Here is a tiny trained network, its code and every weight. The questions are about switching its units off for an input and a target symbol, where a switched-off unit gives its printed mean instead of its output.

import numpy as np


def w(rows, s, z=0):
    codes = np.array(rows[::2]) - 128.0
    scale = np.full(codes.shape[1], s)
    scale[-1] = z or s
    return codes * scale


def norm(h):
    return h / np.sqrt((h * h).mean(-1, keepdims=True) + 1e-5)


def f(y):
    return np.maximum(y, 0)


def softmax(a):
    e = np.exp(a - a.max(-1, keepdims=True))
    return e / e.sum(-1, keepdims=True)


def log_softmax(a):
    a = a - a.max(-1, keepdims=True)
    return a - np.log(np.exp(a).sum(-1, keepdims=True))


def net(x, mask):
    ids = ['γηλτψω'.index(c) for c in x.split()]
    T = len(ids)
    res = E[ids] + P[:T]
    u = 0
    for l in range(2):
        q, k, v = (norm(res) @ M[l].T for M in (Q, K, V))
        z = softmax(np.where(np.tri(T) > 0, q @ k.T / 3**0.5, -1e9)) @ v
        res = res + np.where(mask[u], z, O[l][:, -1]) @ O[l][:, :-1]
        u += 1
        y = f(norm(res) @ A[l][:, :-1].T + A[l][:, -1])
        res = res + np.where(mask[u : u + 4], y, B[l][:, -1]) @ B[l][:, :-1]
        u += 4
    return log_softmax(norm(res)[-1] @ U[:, :-1].T + U[:, -1])


Q, K, V, O, A, B = {}, {}, {}, {}, {}, {}
E = w([
[32,129,70,120,143,88,114,198,123,244,92],'γ',
[1,136,118,46,222,166,178,218,218,118,159],'η',
[170,163,66,227,190,74,194,160,142,107,247],'λ',
[18,159,148,69,146,147,128,206,68,200,176],'τ',
[218,208,186,189,189,63,182,187,71,129,195],'ψ',
[58,140,96,111,201,109,100,140,222,218,193],'ω',
],0.0047)
P = w([
[134,94,149,180,166,217,2,150,105,116,143],'0',
[123,104,230,154,84,144,126,171,168,194,171],'1',
[148,228,135,125,149,201,61,74,174,140,59],'2',
[115,165,180,168,62,81,88,200,149,119,164],'3',
[88,51,168,162,209,111,74,101,78,132,115],'4',
[165,137,164,141,86,131,191,166,155,193,170],'5',
[101,210,120,148,186,149,110,43,120,129,63],'6',
[149,156,130,107,67,25,115,189,131,92,139],'7',
[96,70,130,109,215,87,114,75,65,98,103],'8',
[148,139,138,81,84,89,233,107,131,182,156],'9',
[114,183,89,113,186,114,148,19,93,102,68],'10',
[138,139,110,88,86,50,195,152,114,132,150],'11',
[103,51,122,102,243,106,123,112,34,104,117],'12',
],0.0057)
Q[0] = w([
[140,247,100,99,28,166,142,122,183,139,112],'L0H0',
[96,242,109,203,166,202,100,13,98,67,52],'L0H0',
[47,246,112,133,170,1,236,195,131,203,213],'L0H0',
],0.0088)
K[0] = w([
[144,139,108,192,183,83,1,171,75,8,141],'L0H0',
[92,113,118,68,87,112,12,211,183,130,124],'L0H0',
[190,160,92,111,129,21,200,134,88,76,151],'L0H0',
],0.0087)
V[0] = w([
[26,136,132,41,161,175,198,203,122,114,95],'L0H0',
[128,107,30,194,84,72,114,122,82,232,44],'L0H0',
[56,94,26,130,174,108,135,126,254,139,172],'L0H0',
],0.0045)
O[0] = w([
[101,172,182,98,71,128,95,57,146,78,127,50],'L0H0',
[70,123,135,254,163,165,166,147,166,169,116,78],'L0H0',
[116,143,111,91,97,85,115,176,192,127,193,251],'L0H0',
],0.0086,0.0025)
A[0] = w([
[148,48,119,143,140,136,106,127,115,84,132,19],'L0N0',
[123,141,85,95,211,149,94,118,148,122,150,35],'L0N1',
[133,59,86,157,71,159,170,174,143,139,157,53],'L0N2',
[116,104,170,168,3,139,187,171,170,97,84,7],'L0N3',
],0.0075,0.0019)
B[0] = w([
[129,50,137,155,150,170,138,80,102,137,101,146],'L0N0',
[184,118,158,131,105,75,157,151,54,148,54,252],'L0N1',
[88,147,126,60,50,54,80,121,118,97,147,244],'L0N2',
[245,2,186,78,67,54,174,92,93,108,56,133],'L0N3',
],0.0076,0.0033)
Q[1] = w([
[90,2,185,148,142,70,89,142,137,109,144],'L1H0',
[79,118,161,124,170,58,128,109,81,104,125],'L1H0',
[131,148,199,128,85,77,66,112,127,130,93],'L1H0',
],0.0086)
K[1] = w([
[103,113,177,90,73,110,220,65,185,221,171],'L1H0',
[130,157,121,114,92,109,254,141,105,131,172],'L1H0',
[68,134,144,75,48,110,135,162,74,104,114],'L1H0',
],0.0079)
V[1] = w([
[26,83,156,97,45,175,81,162,22,168,187],'L1H0',
[126,64,129,139,45,138,134,79,95,116,255],'L1H0',
[86,130,50,191,52,130,219,115,83,21,107],'L1H0',
],0.0035)
O[1] = w([
[126,156,71,94,152,159,253,80,178,118,137,236],'L1H0',
[133,201,107,135,126,160,203,91,126,142,100,160],'L1H0',
[206,81,149,69,184,196,86,110,171,131,106,3],'L1H0',
],0.0051,0.0027)
A[1] = w([
[162,77,131,175,183,194,84,62,43,101,16,36],'L1N0',
[76,149,175,139,73,129,92,84,207,109,171,89],'L1N1',
[110,144,146,124,98,218,199,1,94,76,74,4],'L1N2',
[158,108,124,176,150,130,206,165,31,173,59,123],'L1N3',
],0.0072,0.0044)
B[1] = w([
[34,125,191,186,1,50,213,110,200,123,87,152],'L1N0',
[113,95,112,201,192,216,112,97,104,118,67,162],'L1N1',
[161,115,123,163,110,178,200,209,9,115,90,151],'L1N2',
[199,77,120,106,161,167,55,114,150,138,152,253],'L1N3',
],0.01,0.0069)
U = w([
[151,50,210,173,29,94,136,97,188,116,72,41],'γ',
[97,196,126,96,111,18,156,193,139,144,184,247],'η',
[96,172,139,64,85,169,62,43,152,13,123,218],'λ',
[160,134,136,146,103,177,203,164,2,85,70,7],'τ',
[227,66,107,98,201,179,59,152,124,149,151,79],'ψ',
[39,148,135,225,220,198,124,137,190,137,157,141],'ω',
],0.0064,0.0014)

Each question gives the input, a string of symbols that net reads in full, and the target symbol t.
The units are the heads (3 rows each of Q, K, V and O) and the neurons (one row each of A and B). Each row of codes is followed by its name. A weight is (code - 128) times the scale printed after its matrix; where a second scale follows, it is the last column's (O, A, B and U).
mask holds one flag per unit, layer by layer, with each layer's heads first. A switched-off unit (its flag False) gives its mean, the last column of its rows in O or B, instead of its output. The means were averaged over made-up inputs and are rounded, as every weight is.
A unit's drop is (log p(t) with every unit on - log p(t) with that unit switched off) / (log p(t) with every unit on - log p(t) with every unit switched off).
The circuit of an input: a set's keep is (log p(t) with only the set's units on - log p(t) with every unit switched off) / (log p(t) with every unit on - log p(t) with every unit switched off). Starting from all 10 units, units are removed one at a time, each time the one whose removal leaves the highest keep (on an exact tie, the one counted first), for as long as the keep stays at least 0.8.
circuit, biggest first: the units of the circuit, biggest drop first
most important unit: the unit with the biggest drop
k most important neurons: the k neurons with the biggest drops, biggest first
drop when u is switched off: that unit's drop, to one decimal
input τ ψ τ ω, target ψ: circuit, biggest first => L0H0
input γ η γ η η τ η ω, target ω: circuit, biggest first => L0H0, L1N1, L0N1
input η ω ω λ γ, target η: circuit, biggest first => L0H0, L1N3
input τ ω λ τ γ λ ω, target τ: circuit, biggest first => L0H0, L1N2
input γ ψ λ ω η, target γ: circuit, biggest first => L0H0, L1N0
input η ω λ λ γ λ ψ η γ ω, target ψ: circuit, biggest first => L0H0, L1N3
input λ τ τ γ γ η γ τ γ λ γ, target τ: circuit, biggest first => L0H0, L1N2
input γ η γ ω γ λ τ, target η: 2 most important neurons => L0N1, L1N3
input λ γ ω ψ ψ γ λ ψ η η γ, target γ: circuit, biggest first => L1N0, L0H0
input ψ γ γ λ λ λ η, target ψ: circuit, biggest first => L0N1, L1N3
input λ γ ω ω ψ λ λ γ η ψ γ τ τ, target γ: circuit, biggest first => L0H0, L1N0
input γ η ω η γ λ λ ω γ ψ ω η, target ψ: circuit, biggest first => L0H0, L1N3
input λ λ η ψ λ τ λ ω λ ω τ λ η, target η: 2 most important neurons => L0N1, L1N3
input η ω γ ω ω γ λ τ η, target ω: circuit, biggest first => L0H0
input ψ ψ ω, target γ: circuit, biggest first => L1N0, L0H0
input η γ γ ω τ γ, target γ: circuit, biggest first => L0N3, L0H0
input τ γ γ τ τ τ, target τ: drop when L1N2 is switched off => 0.3
input ω τ τ, target η: drop when L0N3 is switched off => 0.0
input λ γ ω ψ ω η λ ψ ω, target λ: drop when L1N1 is switched off => 0.1
input λ γ γ λ ω ω ψ ψ λ, target η: drop when L0H0 is switched off => 2.3
input γ ω ω λ γ ψ γ λ τ τ τ γ η, target τ: most important unit => L0H0
